Here is a tiny trained network, its code and every weight. The questions are about switching its units off for an input and a target symbol, where a switched-off unit gives its printed mean instead of its output.

import numpy as np


def w(rows, s, z=0):
    codes = np.array(rows[::2]) - 128.0
    scale = np.full(codes.shape[1], s)
    scale[-1] = z or s
    return codes * scale


def f(y):
    return np.maximum(y, 0)


def softmax(a):
    e = np.exp(a - a.max(-1, keepdims=True))
    return e / e.sum(-1, keepdims=True)


def log_softmax(a):
    a = a - a.max(-1, keepdims=True)
    return a - np.log(np.exp(a).sum(-1, keepdims=True))


def net(x, mask):
    ids = ['ΘΞΣαβγδεζτφω'.index(c) for c in x.split()]
    T = len(ids)
    res = E[ids] + P[:T]
    r = res
    for j in range(2):
        rows = slice(4 * j, 4 * j + 4)
        q, k, v = (r @ M[0][rows].T for M in (Q, K, V))
        z = softmax(np.where(np.tri(T) > 0, q @ k.T / 4**0.5, -1e9)) @ v
        o = O[0][rows]
        res = res + np.where(mask[j], z, o[:, -1]) @ o[:, :-1]
    y = f(res @ A[0][:, :-1].T + A[0][:, -1])
    res = res + np.where(mask[2:6], y, B[0][:, -1]) @ B[0][:, :-1]
    return log_softmax(res[-1] @ U[:, :-1].T + U[:, -1])


Q, K, V, O, A, B = {}, {}, {}, {}, {}, {}
E = w([
[63,76,159,167,191],'Θ',
[103,139,123,65,154],'Ξ',
[106,164,135,253,164],'Σ',
[19,101,208,80,147],'α',
[137,121,145,229,161],'β',
[64,132,245,221,78],'γ',
[38,232,205,76,125],'δ',
[157,118,163,67,87],'ε',
[2,206,148,137,200],'ζ',
[149,208,154,152,137],'τ',
[169,152,36,148,221],'φ',
[195,5,122,178,147],'ω',
],0.016)
P = w([
[230,136,227,94,253],'0',
[158,97,159,83,178],'1',
[157,106,141,87,176],'2',
[166,117,134,81,166],'3',
[180,127,129,112,161],'4',
[176,135,130,110,162],'5',
[173,150,112,119,156],'6',
[189,133,136,104,151],'7',
[179,138,151,106,169],'8',
],0.0052)
Q[0] = w([
[132,131,139,139,141],'head 1',
[190,128,184,112,181],'head 1',
[106,163,190,125,156],'head 1',
[152,122,199,101,199],'head 1',
[123,114,148,132,130],'head 2',
[173,132,176,104,163],'head 2',
[60,110,48,131,44],'head 2',
[37,88,7,121,21],'head 2',
],0.019)
K[0] = w([
[146,130,120,127,91],'head 1',
[194,102,134,132,128],'head 1',
[124,171,65,122,88],'head 1',
[160,164,91,164,89],'head 1',
[148,140,158,118,113],'head 2',
[163,118,166,121,158],'head 2',
[66,125,12,150,28],'head 2',
[67,109,1,140,6],'head 2',
],0.019)
V[0] = w([
[151,227,144,163,73],'head 1',
[160,114,211,209,72],'head 1',
[119,118,64,179,188],'head 1',
[1,6,96,109,148],'head 1',
[225,90,220,55,4],'head 2',
[244,109,96,175,215],'head 2',
[162,221,104,46,121],'head 2',
[218,201,161,202,127],'head 2',
],0.0076)
O[0] = w([
[103,181,89,138,82,188],'head 1',
[81,73,119,179,67,157],'head 1',
[133,129,118,141,168,128],'head 1',
[187,106,239,112,255,1],'head 1',
[85,32,139,102,86,107],'head 2',
[200,142,201,171,89,145],'head 2',
[204,126,170,18,141,145],'head 2',
[185,66,105,111,74,199],'head 2',
],0.0093,0.0082)
A[0] = w([
[190,156,21,63,160,128],'neuron 1',
[93,159,254,102,201,68],'neuron 2',
[35,74,139,65,167,20],'neuron 3',
[44,229,254,81,76,2],'neuron 4',
],0.0085,0.0039)
B[0] = w([
[174,161,92,42,188,200],'neuron 1',
[42,61,43,139,103,170],'neuron 2',
[150,180,204,98,130,165],'neuron 3',
[254,143,230,122,232,253],'neuron 4',
],0.0077,0.0075)
U = w([
[54,88,92,130,64,220],'Θ',
[110,136,109,52,83,124],'Ξ',
[138,163,99,228,122,48],'Σ',
[66,94,173,65,57,120],'α',
[173,123,105,199,81,3],'β',
[97,113,218,178,29,89],'γ',
[169,164,175,118,94,98],'δ',
[205,96,126,86,2,117],'ε',
[57,178,127,136,121,109],'ζ',
[135,208,100,126,10,251],'τ',
[191,149,73,150,136,99],'φ',
[184,83,132,147,108,179],'ω',
],0.0087,0.0052)

Each question gives the input, a string of symbols that net reads in full, and the target symbol t.
The units are the heads (4 rows each of Q, K, V and O) and the neurons (one row each of A and B). Each row of codes is followed by its name. A weight is (code - 128) times the scale printed after its matrix; where a second scale follows, it is the last column's (O, A, B and U).
mask holds one flag per unit, heads first, then neurons. A switched-off unit (its flag False) gives its mean, the last column of its rows in O or B, instead of its output. The means were averaged over made-up inputs and are rounded, as every weight is.
A unit's drop is (log p(t) with every unit on - log p(t) with that unit switched off) / (log p(t) with every unit on - log p(t) with every unit switched off).
The circuit of an input: a set's keep is (log p(t) with only the set's units on - log p(t) with every unit switched off) / (log p(t) with every unit on - log p(t) with every unit switched off). Starting from all 6 units, units are removed one at a time, each time the one whose removal leaves the highest keep (on an exact tie, the one counted first), for as long as the keep stays at least 0.8.
units of the circuit, in order: the units of the circuit, biggest drop first
heads that matter: for each layer, one digit per head in row order, 1 if its drop is at least 0.15 and else 0, layers parted by /
drop when u is switched off: that unit's drop, to one decimal
input α γ τ τ Σ ω Θ φ δ, target ζ: units of the circuit, in order : [head 2]
input δ δ Σ τ Σ Ξ, target Ξ: heads that matter : 01
input ε ε γ ω α, target α: heads that matter : 11
input γ δ δ γ τ τ Θ, target Θ: units of the circuit, in order : [head 2; neuron 4]
input Θ τ Σ Σ, target Σ: heads that matter : 01
input ω δ τ ω Θ, target γ: heads that matter : 01
input γ γ α α, target γ: heads that matter : 10
input δ α τ ζ ω δ φ τ τ, target Ξ: heads that matter : 01
input ε α Σ ω γ ε, target α: units of the circuit, in order : [head 2; head 1]
input δ τ φ φ, target Ξ: units of the circuit, in order : [head 2; neuron 1]
input γ δ α δ, target δ: heads that matter : 10
input Σ τ τ Θ τ α, target τ: units of the circuit, in order : [head 1; head 2]
input ε Σ ζ Θ, target α: units of the circuit, in order : [head 2; neuron 3]
input ω τ γ β δ, target γ: units of the circuit, in order : [head 2]
input ζ β Θ β φ τ, target φ: drop when neuron 4 is switched off : -0.1
input τ τ α β β γ Σ τ, target ε: drop when head 2 is switched off : 1.4
input δ τ ζ, target Ξ: drop when neuron 3 is switched off : 0.0
